Each row has a name. Each piece below is followed by the name of the row it came from, unless a question asks for something else. Each question is about the rows just above it.

Columns, left to right: R A Y D J W Z T
[170 110 161 158  90 117  99  76] -> K856
[144 128 130 146 153 156  69 147] -> K138
[104 165 157 145 117 133  99 123] -> K500
[147  69 128 130 144 153 145 156] -> K270
Which row holds this, read backwards? [153 146] : K138
Which row holds this, read backwards? [156 153 146] : K138
[ 69 128 130 144 146 147 153 156] is which row reordered? : K138
[130 128  69] is which row, read backwards? : K270

Columns, left to right: B F N G M
[136  60 109 132 164] -> K115
[133  93 118 131 148] -> K138
[119 109 117 118 140] -> K81
[148  74 120 144 156] -> K110
[131 104 121 130 142] -> K894
[128  80 111 125 157] -> K270
[138 106 126 136 139] -> K451
[120  91 109 118 152] -> K987
[116  93 109 115 151] -> K43
[158  76 125 151 154] -> K856
[133  96 119 131 146] -> K902
[119 109 117 118 136] -> K500
Which column holds [148 140 156 142 157 139 152 151 154 146 136] top down? : M
Where do [119 109 117 118 136] appear? : K500
Which column holds this, read top down? [156 142 157 139 152 151 154 146 136] : M

Columns, left to right: L S H V U X
[ 88 186 145 173  87  87] -> K500
[ 73 166  76  77 110  94] -> K110
[ 81 172  75 176 163  78] -> K894
[162 172 128 111  99 181] -> K856
[155 147 129  90  78 163] -> K43
[166  77  73  93 110  76] -> K115
Which row holds [ 87  87 173 145 186] read backwards? : K500
[ 73  76  77  94 110 166] is which row reordered? : K110
[ 76 110  93  73  77 166] is which row reordered? : K115
Which row holds [ 81 172  75 176 163  78]? : K894
Which row holds [181  99 111 128 172] read backwards? : K856
Which row holds this, read backwards? [ 73  77 166] : K115

Columns, left to right: futot kotis pivug pemu fad Bapo Seru vonun far
[161 138 113 112 142 110 143 108 158] = K902
[102 107  78 116 173 162 114  91 125] = K451
[101 133 124 122  97  94 121 137 137] = K500
[147 135 136 128 136 139 111 147 143] = K270
[147 143 148 111 128 136 135 136 139] = K115
[ 91 173 107 125 102  78 114 116 161] = K138
[ 89 140 108  99 101 111 133 139 135] = K894
Put [138 113 112 142 110 143 108 158 161] back in order: which row is it? : K902
Which row holds these entries in another order? [ 78  91 102 107 114 116 125 161 173] : K138
Which column holds [124 136] top down? : pivug
[139 136 135 136 128 111 148 143 147] is which row reordered? : K115
[133 135] is in which column, read top down? : kotis
[114 121 111 135 114 133] is in which column, read top down? : Seru

Columns, left to right: dubap bov mit Nifo Nanen Nuzol Koma
[178 125 136 178 127 138 127] = K115
[124 126 136 178 127 138 127] = K270
[116 132 122 126 128 133 123] = K110
Where do [124 126 136 178 127 138 127] appear? : K270
Which column holds [136 136] top down? : mit
Which column holds this, read top down? [124 116] : dubap
Which column holds [127 123] top down? : Koma
[123 133 128] is which row, read backwards? : K110

Columns, left to right: C P E Q
[102 146  71  94]  K894
[ 94  70 146 102]  K43
[ 94 102 147  70]  K115
[94 94] is in which column, read top down? : C
Put [ 71  94 146 102] back in order: which row is it? : K894
Put [ 70  94 102 146] back in order: which row is it? : K43
Which row holds this, read backwards? [146  70] : K43
Put [147  70  94 102] back in order: which row is it? : K115
[146  70  94] is which row, read backwards? : K43
Which row holds these entries in another order? [ 94  71 146 102] : K894

Columns, left to right: mev basot Bak vusab
[146 153  88 114]  K81
[ 74 132  90 165]  K43
[165 153 102 104]  K451
[152 130 167 123]  K110
[165 153 102 103]  K500
[106 145 104 126]  K902
[179 151 122  98]  K987
[151  81 133 167]  K138
[ 99  78 107 151]  K894
[132 153] is in which column, read top down? : basot
Which row holds this, read backwards? [104 102] : K451
Which row holds [122 151] read backwards? : K987
Which row holds these entries in another order? [104 165 153 102] : K451

